Below are the code and all the weights of a small trained network. Each question names an input and a class and asks about switching units off, where a switched-off unit gives its printed mean instead of its output.

import numpy as np


def w(rows, s, z=0):
    codes = np.array(rows[::2]) - 128.0
    scale = np.full(codes.shape[1], s)
    scale[-1] = z or s
    return codes * scale


def norm(h):
    return h / np.sqrt((h * h).mean(-1, keepdims=True) + 1e-5)


def f(y):
    return np.maximum(y, 0)


def log_softmax(a):
    a = a - a.max(-1, keepdims=True)
    return a - np.log(np.exp(a).sum(-1, keepdims=True))


def net(x, mask):
    res = np.array(x, float).reshape(1, 3) / 4 @ E
    u = 0
    for l in range(4):
        y = f(norm(res) @ A[l][:, :-1].T + A[l][:, -1])
        res = res + np.where(mask[u : u + 3], y, B[l][:, -1]) @ B[l][:, :-1]
        u += 3
    return log_softmax(norm(res)[-1] @ U[:, :-1].T + U[:, -1])


A, B = {}, {}
E = w([
[166,211,170,92],'x0',
[153,3,197,93],'x1',
[190,91,125,57],'x2',
],0.0042)
A[0] = w([
[105,159,95,111,1],'0.n1',
[154,138,254,122,252],'0.n2',
[150,167,191,129,237],'0.n3',
],0.007,0.00099)
B[0] = w([
[193,112,163,143,158],'0.n1',
[88,158,103,180,253],'0.n2',
[1,171,194,136,209],'0.n3',
],0.0082,0.0035)
A[1] = w([
[192,162,142,62,176],'1.n1',
[141,88,192,50,252],'1.n2',
[255,100,86,135,144],'1.n3',
],0.0071,0.0011)
B[1] = w([
[14,109,154,136,192],'1.n1',
[249,253,100,166,253],'1.n2',
[128,164,112,41,202],'1.n3',
],0.007,0.0024)
A[2] = w([
[191,128,103,3,252],'2.n1',
[69,174,6,39,31],'2.n2',
[56,182,51,168,106],'2.n3',
],0.0062,0.0011)
B[2] = w([
[110,148,57,145,207],'2.n1',
[37,67,185,37,203],'2.n2',
[255,99,101,80,255],'2.n3',
],0.0068,0.0038)
A[3] = w([
[145,147,2,78,97],'3.n1',
[44,147,93,8,8],'3.n2',
[129,210,116,49,36],'3.n3',
],0.0068,0.0012)
B[3] = w([
[107,206,80,23,254],'3.n1',
[63,8,99,124,234],'3.n2',
[223,15,232,254,255],'3.n3',
],0.008,0.0035)
U = w([
[174,170,42,64,251],'0',
[134,32,151,204,194],'1',
[187,164,202,202,142],'2',
[2,215,154,190,7],'3',
[90,87,109,54,9],'4',
],0.0099,0.0015)

Each question gives the input, the list of numbers given to net, and the class t.
The units are the neurons (one row each of A and B). Each row of codes is followed by its name. A weight is (code - 128) times the scale printed after its matrix; where a second scale follows, it is the last column's (A, B and U).
mask holds one flag per neuron, layer by layer. A switched-off neuron (its flag False) gives its mean, the last column of its row in B, instead of its output. The means were averaged over made-up inputs and are rounded, as every weight is.
A unit's drop is (log p(t) with every unit on - log p(t) with that unit switched off) / (log p(t) with every unit on - log p(t) with every unit switched off).
The circuit of an input: a set's keep is (log p(t) with only the set's units on - log p(t) with every unit switched off) / (log p(t) with every unit on - log p(t) with every unit switched off). Starting from all 12 units, units are removed one at a time, each time the one whose removal leaves the highest keep (on an exact tie, the one counted first), for as long as the keep stays at least 0.8.
circuit, biggest first: the units of the circuit, biggest drop first
k most important neurons: the k neurons with the biggest drops, biggest first
k most important neurons of layer l: the k neurons of layer l with the biggest drops, biggest first
input [4,4,-6], class 3: 2 most important neurons : [3.n3 0.n3]
input [8,1,-1], class 3: circuit, biggest first : [0.n3]
input [7,-3,2], class 1: 2 most important neurons : [3.n3 1.n2]
input [1,5,-4], class 3: 3 most important neurons : [3.n3 1.n2 3.n2]
input [-1,-6,2], class 4: circuit, biggest first : [2.n2 1.n2]
input [-1,-4,5], class 4: 2 most important neurons : [0.n3 1.n3]
input [3,8,-2], class 3: circuit, biggest first : [0.n2 2.n3 3.n3]
input [-3,-7,3], class 4: 2 most important neurons : [2.n2 0.n2]
input [0,-8,-5], class 0: 2 most important neurons : [2.n3 3.n1]
input [3,4,0], class 3: circuit, biggest first : [0.n2 0.n3]
input [-5,7,1], class 0: circuit, biggest first : [1.n2 3.n3 3.n2]
input [2,-8,4], class 1: 2 most important neurons : [3.n3 2.n2]
input [4,6,-1], class 3: circuit, biggest first : [0.n2 3.n3]
input [5,2,-1], class 3: circuit, biggest first : [0.n2]
input [3,6,3], class 2: circuit, biggest first : [1.n2 2.n3]
input [2,8,-1], class 3: circuit, biggest first : [2.n3 3.n3]
input [4,4,3], class 2: 2 most important neurons : [3.n2 2.n2]
input [7,-8,-8], class 2: 2 most important neurons : [3.n3 2.n3]
input [1,6,5], class 2: 3 most important neurons : [1.n2 2.n3 3.n2]
input [-5,-6,0], class 0: circuit, biggest first : [2.n3]
input [-2,7,6], class 0: 3 most important neurons : [1.n2 2.n1 3.n1]
input [1,6,-1], class 3: 2 most important neurons : [2.n3 0.n2]
input [3,-6,-1], class 2: 2 most important neurons : [0.n1 3.n3]
input [3,-8,-5], class 2: 2 most important neurons of layer 2 : [2.n3 2.n1]
input [-8,-1,0], class 0: 2 most important neurons of layer 1 : [1.n3 1.n1]
